Each row is followed by its class.
[-24 -13  -3 -25   5 -31  26 -14 -16 -24  16 -51  28 -18  -3  -2  16  20
 -17 -10  23 -26  26 -12 -20 -31 -17  49  -6  -3  34  -3 -36 -23] -> Q_488
[-67 -21   0  29  38   4   7 -38  31  19  23  -1  38  19 -48  34 -63   4
 -45   0   3  25   3 -65   5   5   8  10   8  -4  32  14 -17 -29] -> Q_322
[ -4 -40  63   6  18 -23  17  26 -20  21   0  18  23   7   0   1 -30   8
  -7  -5  -6  14 -44 -27 -23 -11  12   2  23 -11 -44  -6  54  -4] -> Q_842
[-26 -14 -54  36  -1  46  20 -62  56  31  18 -24  31 -50 -38  37  -2   4
   5  -4  -5 -22  -3   4   4 -36 -57 -28  17 -24 -23  -3  -8 -37] -> Q_859
[  1  11 -23 -28 -35 -11  51  -6 -36 -11   8 -38  24 -20  32   5  37  44
 -29 -21  23 -51  19 -15 -38 -23  -9  -9 -13  20 -20 -33 -53 -20] -> Q_96
[  7  -9  44 -12  29 -29  15  20 -17  33  26  -4  37  35   2 -27  -1 -18
   2  30 -15  40   3 -14 -17  23  43  -1  30   6  22  10  31  15] -> Q_719
[ 31 -27   3 -12  -5  25  -4  -9 -18 -17 -17  -8  16  66 -16  -4 -41  -5
 -17   5  44  20  29 -11  13   2  -5  39  -5 -21  20  -2   7 -23] -> Q_842
[-52 -14  -4  19   1 -23  12 -32  -1  15   8 -19  19 -33   5  16 -12   0
  -3  -5  14 -18   5 -21  10 -14 -40 -33   8  10   3   4 -27 -13] -> Q_842
[ 13  22  11   6  -6  -6  -9  -4  -1 -25 -15 -11 -20  -8  -9  -2 -11 -16
 -11 -27  13   0 -17   1  10  -9  21  17  -7 -14  33 -10  40   7] -> Q_403
[ -5  -6 -37  -8 -48  28 -32 -23 -27 -32 -22 -27 -35  13  23  19   7  13
  -8 -39   7 -41  40  15  14 -21  -5  -9 -16  25 -22  -9 -14 -19] -> Q_696
[-45 -23 -29   5  34  12   4   0  31  59   7  15  51  31 -58  -7 -38 -39
 -25   2   2  40  15 -20  24  -8  75  54  25 -26  22  28  21 -33] -> Q_719
[ 10 -25  44  -5   3 -88  28  24  -2  -5  -5  -4   2 -20  17  25  -7  -1
  -6   8  13  -9 -20 -41 -23  -4  13  34   5  11  10 -20  10  32] -> Q_875
[  0   1   1 -73 -12 -26  64  13 -49   4  -2 -57  40  35  30   7  18   7
 -11  -5  67 -34  29   8 -50 -28  13  67   0  19  13 -20 -32 -17] -> Q_842
[-11  -1   6 -25 -11 -27   4 -19 -16 -23  -6 -33  -8  17  32  27  -1  24
   5 -20  27 -34   2 -22  -9  -9 -17  -6   6  13  -7 -21 -28 -18] -> Q_594
[ 46 -52  92  13 -14 -34  15   6 -12 -43  28 -14   3 -39 -15  49 -15  41
   2  11  47  -2  -7 -14 -41   8 -61  15   9 -23 -50 -25  10  26] -> Q_322
[ 34  22  30 -18 -20 -14   6 -10 -19 -16   2 -25 -28 -45  -2  27  30   9
   5 -22   8  -4  27 -22 -20  -8 -68  -6  -2   0 -51 -19  -8  37] -> Q_96
[ 17 -52  42  -4   0 -34   0  43  -1 -42   6  36  21 -15 -14  26   1  25
 -11   4 -19   0  -7 -14 -19   5  28  -5 -15  20 -35 -18  15  16] -> Q_488
[ 31 -17   9 -36 -39  -4  -9  60  17 -61   3  41   0  79  24  26 -11  -2
  24  10  18 -11  15   6 -14   6  73 -17  18  32  -4  -7  22  -8] -> Q_600
[-26  22  17 -43 -31 -70  24   4 -20  40 -23   4  -6  34  73 -41   6 -12
  11 -27  16 -34  26 -43  30 -26   0  14  28  21 -17 -18 -31  -8] -> Q_403
[  6 -44 -10  -2  27  13  26 -11  14 -44  20 -42  27   8 -13  -6  22  25
 -24  -1   2 -13 -20  -2 -46   1  30  14 -14 -17  54   6 -50 -22] -> Q_594
[-22 -54  61   9  56 -52   9 -11  -8  32   6  26  37  43 -28  -8  -6 -23
 -46  14 -53  82  24 -58  23  24  19 -38 -39  10 -27  -2 -14  -3] -> Q_96
[ 26  12  10 -15 -23 -10  18  28  48 -17   8  43  15  63  31 -18  14   5
  12  19  27  -8 -13 -10 -13   2  10 -22  13  11   2  -6  -9 -14] -> Q_600
[  5  -2  34  37  15  15 -14 -47  79 -41  13  21 -51 -42 -23  28  15  22
  19 -21 -27   3 -64 -23  -8 -25 -76 -38 -12 -32 -36 -11  30   1] -> Q_594
[ 17  -2  63   5  27 -62  22   7 -18 -28   8  41   7 -15  13   9 -30  32
 -32   3   1  29 -17 -63   2  34 -59  -4  -5  12  -2 -16 -12  13] -> Q_488
[-10   0 -44   5 -27   8   6 -20  30   3  17 -29  38  -6 -27  19 -20  -2
   6   1  69  -5   2  24  19 -11  -6  42   6 -27  18   7  -9 -34] -> Q_488
[-30  11 -18  35  26  27 -55 -20 -11 -19  -6  -9  -6 -32 -47  27 -22  -8
 -25 -24  -7  14  10  11  10  12 -21 -15  -4 -18   4  12   7 -13] -> Q_96
[ 16 -34  40  16  16 -75  20  -2   0   8  23  19  10 -90  -9  29  -9  16
 -15  -8  30  22 -42 -30   3  -3 -35 -11  -7   1 -58 -36  51  15] -> Q_875
[-55  28 -45  -8  16  14  -7  -5  11   2 -15   4  32  22   3   2  24  19
 -33  -4 -28   3   7 -14  21  11  12 -79 -36  29 -15 -16 -67 -49] -> Q_96
[-31 -21 -14   8  15  28   3 -18   7  28   5  13  59  37 -43  -2 -17 -27
 -20  12 -25  29  58  11   4  -9   3  14  19 -18  -9  18 -21 -17] -> Q_875
[-12 -17  21   4 -12 -26  20 -12 -12  19  12   4  15 -83 -16  20  -6  17
 -20 -18  16 -18   3 -23  -8 -17 -31  17  10  -5 -49 -16   1   5] -> Q_322
[  -1    6   70    7    4  -75   30  -24  -18  -17   14  -32   -9 -100
    6   40   10   32  -10  -20   52  -22  -40  -26  -29  -18  -73   16
   -6  -12  -24  -29    0   13] -> Q_594
[ 22 -63  92  35   2 -40  -5  37  64 -32  46  58 -37 -60   6  -6 -26  31
  24  14  35   4 -50 -53 -26   5 -53   6  34 -10 -32   2  36  24] -> Q_322
[-55  -4   8 -19  23 -15   0 -18  29  40  -3   0   3  26  -4  24  -9 -34
   7  11  -5  24   7 -13  22   1  -3   7 -23   6   4  19  -8  -5] -> Q_842
[-30 -27  48 -21  17 -44  49  12 -31 -10  19 -38  -9 -69  14  19  12  -6
  14 -12   4  13  24  -8 -19 -19 -20 -22  13  28 -38  -8   4  -5] -> Q_594
[ 26  14  64  11 -10 -41 -20   9 -39 -26   4   5 -43 -58  19  31 -18  38
   0  -6   0  -1 -20 -46  -2  24 -45  -9  15   1 -14 -11  33  42] -> Q_719
[ -38   -7    6   21   24  -15   33    4   60   -7   18  -19  -24 -114
    1  -16    9    9  -20  -13    4   27  -59  -53   -5   -7  -36  -28
    5   21   24   20  -19  -22] -> Q_322
[ -10   17   49   21   -6  -33   26  -17    4  -31   17  -27  -52 -114
    8   21  -14   19   14  -17   28   15  -30  -33    8  -18  -80  -28
   13    5  -19  -17   30    3] -> Q_322
[ -6  54  -7  -3  -3  30 -21 -13   1  -6 -16 -20 -34  26  -9  -6 -16 -22
  12 -24  14  12 -17  27  28  -9  29  22 -14 -25  27  -7  58  -1] -> Q_403
[ 11 -27  51  27   8 -55 -17   2 -24  -7  16  16 -23 -93   4   4  -6  25
  10 -23 -13   0 -30 -27   2  -2 -23  -8   9  17 -42 -26  45  39] -> Q_403
[  6 -21  61  17  14 -39   3 -14   3 -19  18  -5  -4 -24  -3  59 -14  43
  -8   7 -18  -4 -14 -54 -21  -1 -47  -9  -9  10 -34 -30  14  10] -> Q_696
[-16  17  17  -9  14  -7 -16  -1   1 -18 -24  -1   1  27 -28 -10   2 -18
 -24 -20  11   7 -14  -5  10 -26  62  35 -29 -12  40  -2   4  10] -> Q_859
[-11  27   8 -31 -11  17   0 -12  54 -12 -17  12  24  23 -19  23  38  -5
 -40  -8 -11 -23 -14 -17 -15 -26  24 -34 -47  -4  -6 -19  12 -32] -> Q_594
[-16   1   3 -23  -9 -38  57 -26 -31  12   0 -38  15 -23   5  37  36  22
 -28 -42  21 -35   9 -11 -25 -42  -6  15 -29  22 -59 -42 -28   3] -> Q_696
[  9 -35  26  14 -22 -51  22  24   6 -29  19  -4 -10 -64  27  11 -33  47
  20   5  72 -16 -29 -19  11  -9 -58  19  13  -9 -24 -23  23 -34] -> Q_488
[-38 -50 -13  -5   9  29 -54 -23  28 -15 -10  37  -5  38 -18  27 -41  -8
 -11   0  -7  35  26  -1  52  10 -18   5 -27  -9  -7  27 -21 -54] -> Q_842
[  0  18 -31 -11 -34  38 -29  17  83 -40  17  60  16  20 -23  16  17  10
  11   3  15 -14 -15  16  16 -16  42 -34 -18 -15 -28 -15   8  -6] -> Q_875
[-15  57 -10 -61 -39 -31   4   7   1 -13   0 -74 -29 -30  47  30  22  20
  26 -22  76 -49 -36  10  -1 -40 -14  10  -7 -19 -14 -33  48 -33] -> Q_875
[-20 -16  62  -1   9 -74  26 -15 -29  45   2  -2  31  21  24 -13   6   9
 -22  17 -27  40  12 -63  19  16 -17 -28 -19  10 -34 -12 -53   3] -> Q_96
[ 30  12  61  30 -11  10 -20  23  -2 -68  -4   6 -46 -11  -1  34 -21  47
  17  -5   8 -19 -23 -22 -28   8 -74 -11   6 -11 -24 -13  32  40] -> Q_488
[ 23  -3  53  25   7 -34  38  -4  25 -23  18  16 -10  -4  16  26 -19   9
  12   1   9   3 -37  -8 -35  -6 -46  22  32  -5  -5 -13  13   2] -> Q_696
[ -6  29 -14 -13  -1  42   5 -12 -23 -41  -2 -55 -34 -27  -9   3  30  17
 -11 -34  24 -16  12  31 -18 -29 -27   4 -14 -19   6  -3  17 -20] -> Q_719
[ -6 -59  24 -24  22 -41   7   1  19  32   6  23  62  95  -8  13  -7 -11
 -15  34 -34  40  16 -33  26  28  42 -27 -33  11 -26  -9  -7 -15] -> Q_488
[ 13 -41  52 -21  17 -36  35  -8 -12 -13  37 -13  18   8  19  39 -21  48
  -1  13  33   5 -14 -37 -36  16 -36  16   4   1 -25 -24  -8 -18] -> Q_594
[ 11  -8  21   1  11 -35  24   4 -13   8 -12  30 -11  31  20  15 -23   4
 -24  -5   4   1  -2 -39 -11  14 -12  10  -6  17  -4 -11  15   7] -> Q_600
[ 36 -11  75  -1  42 -42 -12  15 -26  -3  18  43  11  10  14   4 -26  29
 -15  12 -10  16 -39 -51 -35  36 -19  -3  19  22  -4 -18  28  42] -> Q_859
[-58  16  49  -9  30  14   6 -10   1 -29 -10  -4  -9  46  23  18  17  17
  -3   2 -45  10 -12   6 -29  -2 -52 -36 -21  11   0  17 -52 -14] -> Q_842
[ -4   2 -71   7   9  43 -11 -23  49 -58  24  -8  -1  26 -12 -14  -1  11
  20  -9  13  22 -18  25  24   7  -1 -20   1   0  43  12 -31 -34] -> Q_488
[ -2  14  -9  22  -2 -28  -8 -43   2   4   7 -11   7 -80 -19   2 -19  -6
  -4 -24  47  -9  -9 -17  21 -30 -46  22  32 -12  18  -8   8  -4] -> Q_859
[-10  48  20  -1 -11  29  -8 -27  12   8  19  20 -62   1  30  15  17  11
  60   5 -27 -14   9  33  -8  -2 -91  -2   4 -23 -41  10  13  28] -> Q_600
[ -9 -39 -12 -20  -2  21 -33  20  44 -37  -3  29  25  28 -24   9  21   5
  -4  -1  -4 -12   0  15  15  -1  62 -40 -30 -13 -30  -8 -17 -36] -> Q_594
[-10   8   6 -24  13   6  -9  15  42 -31  11  29  -8  36   0  13  28  -6
   0 -15 -10   6  -7   6  -4  -3  30 -34 -22  24 -25  -9  -5  -3] -> Q_696
[ 39  -5  84  -3   0 -54  48   7 -31 -14  13  -9  -4 -27  24  16 -16  29
 -13  11  15  23 -17 -40 -35   5 -51  33  26  -2   2 -13  24   3] -> Q_719
[ 41 -47  74  11   5 -62  23   0 -17 -17  37  30 -29 -33  30  27 -24  46
  19  16   5  22 -16 -50 -14  19 -64   6   6  12 -42 -19  27  25] -> Q_600
[ -1 -19  41  39 -23 -15 -10   5  -6  -5   5   8 -16 -62 -17  18 -12  17
   8 -12  12  -1 -14  -9   9 -21 -14 -14  17 -15 -48 -10  53  10] -> Q_719
[-13  20  19  28   5 -10  21 -27  -1   7 -16  -5   4 -28 -44  10  22 -13
 -35 -24  -4   1  -4  -3  -2 -31   5   1 -24 -18  -5 -13  22  21] -> Q_719
[ -2 -10  64 -11  23 -52 -22  -1 -65 -37  26 -28  -2 -46  -1  27 -15  31
  -8  -3  13  18   7 -18  -4   7 -30  -6  -8  -7 -17 -21  35  17] -> Q_875
[ 20  -6  13  17  10 -23  47  -8  14  48  23   6  21 -50  10  19  19  43
  18  23  -9  -3 -34 -19 -25   4 -60 -24  19  15 -68 -36  15  10] -> Q_719
[-34  61   9 -38 -23  -1  14  -3 -39 -19 -35 -46 -23  28  31  -7  35  16
 -13 -33  14 -46  27  -3  -8 -46 -17  -5 -26  -7 -15 -26 -15   1] -> Q_875
[-18  -7  24 -27  17 -38  25  -3  -1  45 -21 -12  27   9   1  -5  20  -7
 -36   5 -10  16 -11 -42   0   5  35   7 -39  17  -3  -8 -24  -2] -> Q_594
[-35 -26   9  -6   7 -30 -11 -17  22  24   0  12  17  11  -2  28 -23 -17
 -14  -4 -11  10  24 -29  36   5  -5 -20  -9   6 -19  -6   7 -31] -> Q_403
[ 26 -19   6  34 -19  -4 -33 -14  -7 -11 -15  -9 -12  -3 -24   9 -27 -11
 -11  -5  32   6   2   1  30   3   3   0   2 -27  10  -3  52  -5] -> Q_719
[ -8 -37   4 -16   6   4  23 -24   9  13   0 -19  32  26 -23  22 -24 -16
 -34   1  34  17  29  -7  -7 -22  -6  55  -7  -6  18   5  -5 -41] -> Q_859
[ -5  32  35   2 -18   1  32  21  43  35 -25  27   6  48  25 -38  -3  -1
   1  21  18  12 -13 -30 -19   9 -32  35  29  15   3  15 -71  15] -> Q_322
[ -3  15   4 -32 -28  39   2  15  62 -30   1  21  -3  62   5  33  15  21
   5  17  -4 -18   7 -14 -17  14   6 -23 -21  11 -14  -4 -53   4] -> Q_322
[  3  -9  41 -12 -12 -27  17  23  10 -18   6  11  33  43   6 -13  22   4
 -13   8  19   2   8  -6 -22  -6  14   1  -4  -9 -12  -7 -44 -12] -> Q_96
